Below is a small trained network, with its code and all its weights. Each question gives an input and a target symbol and asks what happens when units are switched off, that is, made to give their printed mean instead of their output.

import numpy as np


def w(rows, s, z=0):
    codes = np.array(rows[::2]) - 128.0
    scale = np.full(codes.shape[1], s)
    scale[-1] = z or s
    return codes * scale


def norm(h):
    return h / np.sqrt((h * h).mean(-1, keepdims=True) + 1e-5)


def f(y):
    return np.maximum(y, 0)


def softmax(a):
    e = np.exp(a - a.max(-1, keepdims=True))
    return e / e.sum(-1, keepdims=True)


def log_softmax(a):
    a = a - a.max(-1, keepdims=True)
    return a - np.log(np.exp(a).sum(-1, keepdims=True))


def net(x, mask):
    ids = ['ΔΛΩεζηθπφψ'.index(c) for c in x.split()]
    T = len(ids)
    res = E[ids] + P[:T]
    u = 0
    for l in range(3):
        r = norm(res)
        for j in range(2):
            rows = slice(2 * j, 2 * j + 2)
            q, k, v = (r @ M[l][rows].T for M in (Q, K, V))
            z = softmax(np.where(np.tri(T) > 0, q @ k.T / 2**0.5, -1e9)) @ v
            o = O[l][rows]
            res = res + np.where(mask[u + j], z, o[:, -1]) @ o[:, :-1]
        u += 2
        y = f(norm(res) @ A[l][:, :-1].T + A[l][:, -1])
        res = res + np.where(mask[u : u + 4], y, B[l][:, -1]) @ B[l][:, :-1]
        u += 4
    return log_softmax(norm(res)[-1] @ U[:, :-1].T + U[:, -1])


Q, K, V, O, A, B = {}, {}, {}, {}, {}, {}
E = w([
[105,85,128,111,147],'Δ',
[135,141,214,147,104],'Λ',
[91,163,94,250,186],'Ω',
[132,102,205,140,117],'ε',
[88,183,160,105,161],'ζ',
[61,136,129,108,107],'η',
[183,195,204,123,158],'θ',
[230,103,157,97,144],'π',
[139,221,157,129,82],'φ',
[169,201,132,124,55],'ψ',
],0.014)
P = w([
[104,133,132,152,77],'0',
[117,141,139,154,98],'1',
[128,143,141,142,108],'2',
[133,147,142,130,120],'3',
[130,148,145,119,134],'4',
[133,149,146,109,138],'5',
[137,156,147,102,149],'6',
[140,160,149,89,151],'7',
[141,162,142,75,166],'8',
[140,167,142,57,173],'9',
[139,171,140,43,175],'10',
[134,173,126,20,188],'11',
[139,169,127,7,196],'12',
[138,176,147,3,205],'13',
],0.0067)
Q[0] = w([
[186,202,81,155,56],'0.h0',
[79,165,171,211,152],'0.h0',
[116,148,2,204,153],'0.h1',
[106,166,80,156,145],'0.h1',
],0.0097)
K[0] = w([
[236,103,177,50,54],'0.h0',
[121,254,40,82,107],'0.h0',
[127,84,177,42,38],'0.h1',
[177,96,125,92,120],'0.h1',
],0.0085)
V[0] = w([
[141,122,199,3,97],'0.h0',
[130,141,104,190,147],'0.h0',
[114,113,174,49,33],'0.h1',
[93,148,186,63,192],'0.h1',
],0.0052)
O[0] = w([
[5,28,136,54,42,249],'0.h0',
[200,220,94,160,175,97],'0.h0',
[146,31,203,90,17,120],'0.h1',
[214,208,127,112,100,231],'0.h1',
],0.0034,0.0018)
A[0] = w([
[150,114,100,119,255,215],'0.n0',
[60,127,116,155,64,220],'0.n1',
[65,125,64,97,118,5],'0.n2',
[55,25,86,70,187,19],'0.n3',
],0.0066,0.0015)
B[0] = w([
[54,228,157,187,119,253],'0.n0',
[152,171,64,71,187,252],'0.n1',
[183,118,117,106,213,176],'0.n2',
[226,254,94,171,20,183],'0.n3',
],0.0042,0.0025)
Q[1] = w([
[154,178,79,5,99],'1.h0',
[128,172,143,94,147],'1.h0',
[99,73,108,160,87],'1.h1',
[154,200,62,160,145],'1.h1',
],0.012)
K[1] = w([
[168,160,144,1,183],'1.h0',
[187,129,119,109,137],'1.h0',
[163,104,107,112,21],'1.h1',
[95,117,49,243,159],'1.h1',
],0.01)
V[1] = w([
[157,130,125,107,199],'1.h0',
[112,84,128,188,127],'1.h0',
[161,93,109,110,234],'1.h1',
[172,131,194,2,47],'1.h1',
],0.0061)
O[1] = w([
[154,115,158,81,193,122],'1.h0',
[100,193,166,102,84,4],'1.h0',
[136,174,144,19,119,40],'1.h1',
[160,173,3,229,143,124],'1.h1',
],0.0068,0.0033)
A[1] = w([
[1,112,120,141,128,138],'1.n0',
[124,15,171,94,82,251],'1.n1',
[67,42,74,140,80,235],'1.n2',
[110,141,108,203,148,43],'1.n3',
],0.007,0.0027)
B[1] = w([
[111,68,255,132,100,239],'1.n0',
[134,97,161,181,235,242],'1.n1',
[199,148,136,246,162,236],'1.n2',
[138,178,108,127,188,254],'1.n3',
],0.0066,0.002)
Q[2] = w([
[146,192,162,121,176],'2.h0',
[168,192,112,142,167],'2.h0',
[180,90,128,140,129],'2.h1',
[146,252,149,132,179],'2.h1',
],0.028)
K[2] = w([
[142,158,138,4,141],'2.h0',
[154,126,153,62,196],'2.h0',
[103,117,166,138,113],'2.h1',
[158,166,136,37,173],'2.h1',
],0.023)
V[2] = w([
[67,246,162,154,203],'2.h0',
[234,172,162,117,63],'2.h0',
[20,158,94,128,93],'2.h1',
[200,97,122,97,75],'2.h1',
],0.012)
O[2] = w([
[115,250,142,236,185,253],'2.h0',
[193,178,214,39,83,156],'2.h0',
[60,173,95,62,86,101],'2.h1',
[126,76,149,179,78,76],'2.h1',
],0.012)
A[2] = w([
[65,198,143,192,130,212],'2.n0',
[151,54,204,6,54,241],'2.n1',
[100,94,215,149,110,154],'2.n2',
[131,126,183,98,189,250],'2.n3',
],0.013,0.0026)
B[2] = w([
[92,65,146,56,109,250],'2.n0',
[168,168,52,10,230,178],'2.n1',
[141,131,97,73,218,160],'2.n2',
[110,68,107,156,111,203],'2.n3',
],0.014)
U = w([
[170,78,19,218,117,176],'Δ',
[118,94,254,66,58,106],'Λ',
[104,109,174,101,173,55],'Ω',
[175,5,108,238,211,103],'ε',
[58,244,42,175,194,99],'ζ',
[13,24,65,112,103,192],'η',
[231,211,239,181,125,80],'θ',
[214,115,40,47,181,187],'π',
[61,207,158,65,40,81],'φ',
[154,126,93,150,8,255],'ψ',
],0.0079,0.0044)

Each question gives the input, a string of symbols that net reads in full, and the target symbol t.
The units are the heads (2 rows each of Q, K, V and O) and the neurons (one row each of A and B). Each row of codes is followed by its name. A weight is (code - 128) times the scale printed after its matrix; where a second scale follows, it is the last column's (O, A, B and U).
mask holds one flag per unit, layer by layer, with each layer's heads first. A switched-off unit (its flag False) gives its mean, the last column of its rows in O or B, instead of its output. The means were averaged over made-up inputs and are rounded, as every weight is.
A unit's drop is (log p(t) with every unit on - log p(t) with that unit switched off) / (log p(t) with every unit on - log p(t) with every unit switched off).
The circuit of an input: a set's keep is (log p(t) with only the set's units on - log p(t) with every unit switched off) / (log p(t) with every unit on - log p(t) with every unit switched off). Starting from the 12 units with the biggest drops (on a tie, the unit counted first), units are removed one at a time, each time the one whose removal leaves the highest keep (on an exact tie, the one counted first), for as long as the keep stays at least 0.8.
circuit, biggest first: the units of the circuit, biggest drop first
most important unit: the unit with the biggest drop
top k neurons: the k neurons with the biggest drops, biggest first
k most important neurons of layer l: the k neurons of layer l with the biggest drops, biggest first
which heads matter: for each layer, one digit per head in row order, 1 if its drop is at least 0.15 and else 0, layers parted by /
input η ε η ζ Λ ζ π η ε η η φ ε Ω, target Λ: most important unit => 1.h1
input φ φ φ ψ φ, target φ: which heads matter => 00 / 01 / 11
input ζ ψ ε η ζ ε η Λ η φ Λ, target ζ: circuit, biggest first => [1.h1; 2.h0]
input φ η η Δ, target Δ: 2 most important neurons of layer 2 => [2.n1; 2.n2]
input η ζ η π ζ ζ ε η π ε Ω η ε, target η: 2 most important neurons of layer 2 => [2.n0; 2.n1]
input Λ φ ζ η η Δ π ζ ψ Ω φ ε, target Λ: top 2 neurons => [2.n1; 0.n0]
input ε Ω ε η η η Λ η Δ, target η: which heads matter => 00 / 01 / 10
input π Ω π ε ψ ε Λ, target π: circuit, biggest first => [2.h0; 2.n1]
input φ Ω ψ Λ, target π: circuit, biggest first => [1.h1; 2.h0; 2.n1]
input ψ π ε π ψ ε, target π: which heads matter => 00 / 00 / 10
input θ ε ζ η ψ Δ, target ζ: circuit, biggest first => [0.n3; 2.h0]
input ε η ζ η Ω, target η: which heads matter => 01 / 01 / 10
input φ φ ψ Δ θ Λ φ φ, target θ: circuit, biggest first => [2.h1; 2.h0]
input η ζ Λ π η η Λ Δ π ζ ζ Ω π, target ε: top 2 neurons => [0.n0; 1.n1]
input ε η Λ Ω, target η: which heads matter => 01 / 00 / 10
input ζ Λ Λ π ε ζ π Δ ψ θ φ Δ, target θ: which heads matter => 00 / 01 / 10
input ψ ε ψ ε φ η φ Λ η Λ ψ ε, target ε: 3 most important neurons of layer 0 => [0.n0; 0.n1; 0.n2]
input π η Δ ε, target π: circuit, biggest first => [2.h0; 1.h1; 2.n1]
input Λ ψ η η Λ ε, target ε: circuit, biggest first => [1.h1; 2.n1; 2.h0]
input η φ π π φ π θ π η Ω ζ θ φ, target Λ: circuit, biggest first => [1.h1; 2.n1]
input φ η Ω ε ε η π π π η Δ, target ε: most important neuron of layer 1 => [1.n0]
input π π η, target π: circuit, biggest first => [2.h0; 1.h1; 2.n1]
input ψ Δ Λ Δ Δ η Δ η Δ Ω η η φ, target Λ: top 2 neurons => [1.n1; 2.n1]
input η ψ η θ ε, target θ: circuit, biggest first => [1.h1; 2.h0; 2.n1]
